Below are the code and all the weights of a small trained network. Each question names an input and a target symbol and asks about switching units off, where a switched-off unit gives its printed mean instead of its output.

import numpy as np


def w(rows, s, z=0):
    codes = np.array(rows[::2]) - 128.0
    scale = np.full(codes.shape[1], s)
    scale[-1] = z or s
    return codes * scale


def f(y):
    return np.maximum(y, 0)


def softmax(a):
    e = np.exp(a - a.max(-1, keepdims=True))
    return e / e.sum(-1, keepdims=True)


def log_softmax(a):
    a = a - a.max(-1, keepdims=True)
    return a - np.log(np.exp(a).sum(-1, keepdims=True))


def net(x, mask):
    ids = ['ΓΠαβδεθτφψ'.index(c) for c in x.split()]
    T = len(ids)
    res = E[ids] + P[:T]
    u = 0
    for l in range(2):
        r = res
        for j in range(2):
            rows = slice(4 * j, 4 * j + 4)
            q, k, v = (r @ M[l][rows].T for M in (Q, K, V))
            z = softmax(np.where(np.tri(T) > 0, q @ k.T / 4**0.5, -1e9)) @ v
            o = O[l][rows]
            res = res + np.where(mask[u + j], z, o[:, -1]) @ o[:, :-1]
        u += 2
        y = f(res @ A[l][:, :-1].T + A[l][:, -1])
        res = res + np.where(mask[u : u + 8], y, B[l][:, -1]) @ B[l][:, :-1]
        u += 8
    return log_softmax(res[-1] @ U[:, :-1].T + U[:, -1])


Q, K, V, O, A, B = {}, {}, {}, {}, {}, {}
E = w([
[150,32,113],'Γ',
[79,90,59],'Π',
[71,110,42],'α',
[212,251,70],'β',
[137,82,73],'δ',
[71,137,77],'ε',
[228,115,183],'θ',
[92,41,86],'τ',
[92,119,224],'φ',
[136,82,89],'ψ',
],0.012)
P = w([
[89,122,102],'0',
[96,115,131],'1',
[93,113,154],'2',
[102,99,169],'3',
[110,87,194],'4',
[121,72,211],'5',
[132,73,225],'6',
[142,61,247],'7',
[147,44,252],'8',
[140,31,186],'9',
],0.0036)
Q[0] = w([
[30,185,111],'0.h0',
[8,139,77],'0.h0',
[157,113,145],'0.h0',
[163,97,116],'0.h0',
[88,61,114],'0.h1',
[209,225,140],'0.h1',
[129,249,139],'0.h1',
[102,20,110],'0.h1',
],0.013)
K[0] = w([
[9,84,164],'0.h0',
[70,111,155],'0.h0',
[183,154,82],'0.h0',
[179,104,91],'0.h0',
[149,143,223],'0.h1',
[125,116,12],'0.h1',
[84,115,59],'0.h1',
[189,149,212],'0.h1',
],0.015)
V[0] = w([
[160,205,83],'0.h0',
[118,106,191],'0.h0',
[245,88,142],'0.h0',
[100,96,149],'0.h0',
[101,139,70],'0.h1',
[121,179,162],'0.h1',
[76,160,203],'0.h1',
[83,125,148],'0.h1',
],0.012)
O[0] = w([
[46,203,76,34],'0.h0',
[220,87,129,175],'0.h0',
[123,130,239,117],'0.h0',
[254,104,158,174],'0.h0',
[137,150,30,49],'0.h1',
[93,190,251,152],'0.h1',
[37,191,231,255],'0.h1',
[15,185,118,189],'0.h1',
],0.0052,0.0061)
A[0] = w([
[179,197,47,203],'0.n0',
[204,160,103,128],'0.n1',
[134,88,80,37],'0.n2',
[124,216,222,2],'0.n3',
[52,42,215,220],'0.n4',
[249,2,61,93],'0.n5',
[138,63,194,145],'0.n6',
[130,163,169,96],'0.n7',
],0.0071,0.0031)
B[0] = w([
[193,178,66,139],'0.n0',
[119,179,255,133],'0.n1',
[147,43,48,134],'0.n2',
[155,18,99,168],'0.n3',
[89,159,136,255],'0.n4',
[206,18,139,155],'0.n5',
[97,210,146,200],'0.n6',
[106,80,23,149],'0.n7',
],0.0063,0.013)
Q[1] = w([
[195,187,27],'1.h0',
[125,254,214],'1.h0',
[57,166,183],'1.h0',
[101,138,7],'1.h0',
[91,15,208],'1.h1',
[68,79,113],'1.h1',
[59,78,176],'1.h1',
[126,125,178],'1.h1',
],0.0077)
K[1] = w([
[94,113,156],'1.h0',
[120,250,113],'1.h0',
[177,187,109],'1.h0',
[159,114,189],'1.h0',
[134,174,161],'1.h1',
[122,134,145],'1.h1',
[84,172,148],'1.h1',
[143,219,88],'1.h1',
],0.011)
V[1] = w([
[236,63,164],'1.h0',
[254,169,62],'1.h0',
[184,250,182],'1.h0',
[68,165,158],'1.h0',
[173,181,63],'1.h1',
[141,53,73],'1.h1',
[208,200,135],'1.h1',
[174,191,146],'1.h1',
],0.0055)
O[1] = w([
[170,159,136,167],'1.h0',
[198,53,49,155],'1.h0',
[169,3,68,66],'1.h0',
[125,103,190,90],'1.h0',
[216,73,140,2],'1.h1',
[65,103,64,82],'1.h1',
[146,147,169,60],'1.h1',
[142,149,181,97],'1.h1',
],0.0038,0.0044)
A[1] = w([
[217,238,77,253],'1.n0',
[13,104,122,235],'1.n1',
[232,107,185,143],'1.n2',
[78,254,166,111],'1.n3',
[177,77,141,80],'1.n4',
[59,252,150,147],'1.n5',
[145,138,196,172],'1.n6',
[124,62,48,67],'1.n7',
],0.0092,0.006)
B[1] = w([
[211,194,60,154],'1.n0',
[159,191,196,248],'1.n1',
[227,190,254,151],'1.n2',
[19,109,73,217],'1.n3',
[172,74,215,143],'1.n4',
[36,106,186,226],'1.n5',
[118,173,15,204],'1.n6',
[41,119,64,155],'1.n7',
],0.0073,0.013)
U = w([
[66,242,154,172],'Γ',
[74,1,123,30],'Π',
[149,138,117,202],'α',
[159,253,111,138],'β',
[141,144,131,117],'δ',
[138,180,128,17],'ε',
[107,173,77,21],'θ',
[184,205,178,254],'τ',
[147,49,218,74],'φ',
[108,138,91,58],'ψ',
],0.0091,0.0044)

Each question gives the input, a string of symbols that net reads in full, and the target symbol t.
The units are the heads (4 rows each of Q, K, V and O) and the neurons (one row each of A and B). Each row of codes is followed by its name. A weight is (code - 128) times the scale printed after its matrix; where a second scale follows, it is the last column's (O, A, B and U).
mask holds one flag per unit, layer by layer, with each layer's heads first. A switched-off unit (its flag False) gives its mean, the last column of its rows in O or B, instead of its output. The means were averaged over made-up inputs and are rounded, as every weight is.
A unit's drop is (log p(t) with every unit on - log p(t) with that unit switched off) / (log p(t) with every unit on - log p(t) with every unit switched off).
The circuit of an input: a set's keep is (log p(t) with only the set's units on - log p(t) with every unit switched off) / (log p(t) with every unit on - log p(t) with every unit switched off). Starting from the 12 units with the biggest drops (on a tie, the unit counted first), units are removed one at a time, each time the one whose removal leaves the highest keep (on an exact tie, the one counted first), for as long as the keep stays at least 0.8.
units of the circuit, in order: the units of the circuit, biggest drop first
top k neurons: the k neurons with the biggest drops, biggest first
top k neurons in layer l: the k neurons of layer l with the biggest drops, biggest first
heads that matter: for each layer, one digit per head in row order, 1 if its drop is at least 0.15 and else 0, layers parted by /
drop of u: that unit's drop, to one decimal
input τ δ Γ τ τ, target Π: units of the circuit, in order -> 0.h1, 0.n5
input δ τ ε Γ, target φ: units of the circuit, in order -> 0.h1, 0.n5, 1.n2
input Γ τ ψ ε, target β: units of the circuit, in order -> 0.h1, 1.h0, 1.n0
input Γ Γ ε Γ Γ, target φ: units of the circuit, in order -> 0.h1, 0.n5, 1.n2
input δ τ α, target θ: top 2 neurons in layer 0 -> 0.n0, 0.n2
input ε Π Γ Γ θ Γ, target τ: units of the circuit, in order -> 0.h1, 1.n2, 1.n3
input φ τ Γ θ β, target β: units of the circuit, in order -> 1.n0, 0.h1
input φ β α τ φ τ φ φ φ φ, target φ: units of the circuit, in order -> 1.h0, 0.n3, 0.h1
input φ Γ φ δ φ Γ, target Γ: heads that matter -> 01 / 00
input τ τ δ, target α: heads that matter -> 01 / 11
input θ α τ δ, target τ: heads that matter -> 01 / 10
input Π ε φ θ Γ, target τ: top 2 neurons in layer 0 -> 0.n5, 0.n0
input φ φ τ φ δ θ τ, target τ: top 3 neurons in layer 1 -> 1.n3, 1.n5, 1.n2
input τ α φ δ φ φ τ τ β, target β: top 2 neurons in layer 0 -> 0.n0, 0.n4
input β φ φ, target φ: heads that matter -> 11 / 11
input α τ τ, target Π: heads that matter -> 01 / 01
input φ Γ Γ τ Γ τ φ φ α τ, target Γ: heads that matter -> 01 / 00
input α φ ε φ φ Γ Γ, target Γ: top 2 neurons -> 0.n6, 0.n5
input φ Γ Π θ, target τ: drop of 0.n5 -> 0.1
input Π ψ ε α, target θ: drop of 1.n3 -> -0.1
input Γ φ δ Π ε α Π τ θ, target τ: drop of 1.n1 -> -0.1
